Here is a tiny trained network, its code and every weight. The questions are about switching its units off for an input and a target symbol, where a switched-off unit gives its printed mean instead of its output.

import numpy as np


def w(rows, s, z=0):
    codes = np.array(rows[::2]) - 128.0
    scale = np.full(codes.shape[1], s)
    scale[-1] = z or s
    return codes * scale


def f(y):
    return y / 2 * (1 + np.tanh(0.7978845608 * (y + 0.044715 * y**3)))


def softmax(a):
    e = np.exp(a - a.max(-1, keepdims=True))
    return e / e.sum(-1, keepdims=True)


def log_softmax(a):
    a = a - a.max(-1, keepdims=True)
    return a - np.log(np.exp(a).sum(-1, keepdims=True))


def net(x, mask):
    ids = ['ΞΦΨβζτω'.index(c) for c in x.split()]
    T = len(ids)
    res = E[ids] + P[:T]
    q, k, v = (res @ M[0].T for M in (Q, K, V))
    z = softmax(np.where(np.tri(T) > 0, q @ k.T / 4**0.5, -1e9)) @ v
    res = res + np.where(mask[0], z, O[0][:, -1]) @ O[0][:, :-1]
    y = f(res @ A[0][:, :-1].T + A[0][:, -1])
    res = res + np.where(mask[1:13], y, B[0][:, -1]) @ B[0][:, :-1]
    return log_softmax(res[-1] @ U[:, :-1].T + U[:, -1])


Q, K, V, O, A, B = {}, {}, {}, {}, {}, {}
E = w([
[128,173,88],'Ξ',
[75,114,116],'Φ',
[84,122,94],'Ψ',
[165,254,161],'β',
[120,242,234],'ζ',
[175,237,102],'τ',
[47,122,202],'ω',
],0.02)
P = w([
[88,172,73],'0',
[236,104,207],'1',
[108,109,62],'2',
[243,100,209],'3',
[58,192,58],'4',
[211,128,157],'5',
[55,183,58],'6',
[243,109,204],'7',
[80,157,60],'8',
[242,108,202],'9',
[7,250,57],'10',
[215,129,159],'11',
[87,140,63],'12',
[248,104,219],'13',
],0.012)
Q[0] = w([
[246,35,185],'head 1',
[76,178,103],'head 1',
[55,188,93],'head 1',
[109,108,98],'head 1',
],0.012)
K[0] = w([
[26,242,122],'head 1',
[187,73,141],'head 1',
[254,69,177],'head 1',
[159,136,188],'head 1',
],0.0099)
V[0] = w([
[118,92,64],'head 1',
[111,57,252],'head 1',
[173,115,118],'head 1',
[254,190,75],'head 1',
],0.0049)
O[0] = w([
[71,48,122,2],'head 1',
[63,254,138,122],'head 1',
[110,141,126,61],'head 1',
[253,19,153,110],'head 1',
],0.0037,0.0024)
A[0] = w([
[201,156,73,203],'neuron 1',
[104,147,70,125],'neuron 2',
[110,143,151,144],'neuron 3',
[52,190,104,87],'neuron 4',
[94,76,122,152],'neuron 5',
[99,103,6,40],'neuron 6',
[33,74,137,146],'neuron 7',
[153,117,130,106],'neuron 8',
[144,146,180,3],'neuron 9',
[128,120,25,152],'neuron 10',
[106,120,50,112],'neuron 11',
[216,188,150,123],'neuron 12',
],0.017,0.013)
B[0] = w([
[139,175,177,239],'neuron 1',
[244,171,155,171],'neuron 2',
[123,144,76,186],'neuron 3',
[126,73,135,240],'neuron 4',
[163,127,85,148],'neuron 5',
[11,175,219,150],'neuron 6',
[176,128,68,209],'neuron 7',
[115,60,151,124],'neuron 8',
[185,189,123,137],'neuron 9',
[130,32,151,173],'neuron 10',
[142,96,158,151],'neuron 11',
[93,56,93,253],'neuron 12',
],0.011,0.012)
U = w([
[124,150,172,128],'Ξ',
[136,66,122,24],'Φ',
[114,70,140,66],'Ψ',
[143,250,125,254],'β',
[58,128,134,163],'ζ',
[208,124,124,64],'τ',
[150,118,74,167],'ω',
],0.016,0.0052)

Each question gives the input, a string of symbols that net reads in full, and the target symbol t.
The units are the heads (4 rows each of Q, K, V and O) and the neurons (one row each of A and B). Each row of codes is followed by its name. A weight is (code - 128) times the scale printed after its matrix; where a second scale follows, it is the last column's (O, A, B and U).
mask holds one flag per unit, heads first, then neurons. A switched-off unit (its flag False) gives its mean, the last column of its rows in O or B, instead of its output. The means were averaged over made-up inputs and are rounded, as every weight is.
A unit's drop is (log p(t) with every unit on - log p(t) with that unit switched off) / (log p(t) with every unit on - log p(t) with every unit switched off).
The circuit of an input: a set's keep is (log p(t) with only the set's units on - log p(t) with every unit switched off) / (log p(t) with every unit on - log p(t) with every unit switched off). Starting from the 12 units with the biggest drops (on a tie, the unit counted first), units are removed one at a time, each time the one whose removal leaves the highest keep (on an exact tie, the one counted first), for as long as the keep stays at least 0.8.
circuit, biggest first: the units of the circuit, biggest drop first
most important unit: the unit with the biggest drop
top k neurons: the k neurons with the biggest drops, biggest first
drop when u is switched off: that unit's drop, to one decimal
input ω Ξ β ω ω β β β Φ τ Φ, target Φ: circuit, biggest first => neuron 10; neuron 4
input τ ω Ξ Ξ Φ, target Φ: top 3 neurons => neuron 10; neuron 1; neuron 4
input Ξ ω τ ω, target τ: circuit, biggest first => neuron 12; head 1
input Φ ω ζ ω τ Φ ω Ψ Ψ, target Ψ: circuit, biggest first => neuron 10; neuron 6; neuron 11; neuron 2
input ω Ξ β β ω Ξ ω ζ ω Φ Ξ τ Ξ ω, target τ: circuit, biggest first => neuron 12; neuron 6
input ω ω Ξ Ξ ω ω ω Ψ, target β: circuit, biggest first => neuron 12; head 1
input ζ Ξ ω ω ω Φ, target β: circuit, biggest first => neuron 12; neuron 4
input ω ω τ ζ ω, target ω: most important unit => neuron 4
input ζ ω ω Φ Ξ β Φ Ψ Ξ Ψ ω Ξ Ψ Ξ, target β: circuit, biggest first => neuron 4; neuron 1
input ζ Φ β β ω ω ω ω Ξ ω, target β: circuit, biggest first => neuron 12; neuron 4
input Ψ β ζ τ ω ζ Ξ, target Ξ: top 2 neurons => neuron 10; neuron 6
input ω Ξ ω β ω Ξ, target β: top 4 neurons => neuron 1; neuron 4; neuron 11; neuron 7
input Ψ Ξ τ, target τ: top 2 neurons => neuron 10; neuron 1
input τ Ψ β Ξ β Ξ Ψ, target Ψ: top 3 neurons => neuron 10; neuron 6; neuron 11
input ω ω Ψ Ψ ω ω τ ω ζ, target ζ: top neuron => neuron 4
input ω τ ω ω Ξ Ψ, target β: drop when neuron 12 is switched off => 0.8
input Ξ ω ζ Ξ ω ω Ξ, target Ξ: drop when neuron 1 is switched off => 0.1
input Ψ ω β ω β ζ Φ Ψ β ω ω τ Ψ Φ, target β: drop when neuron 4 is switched off => 0.4
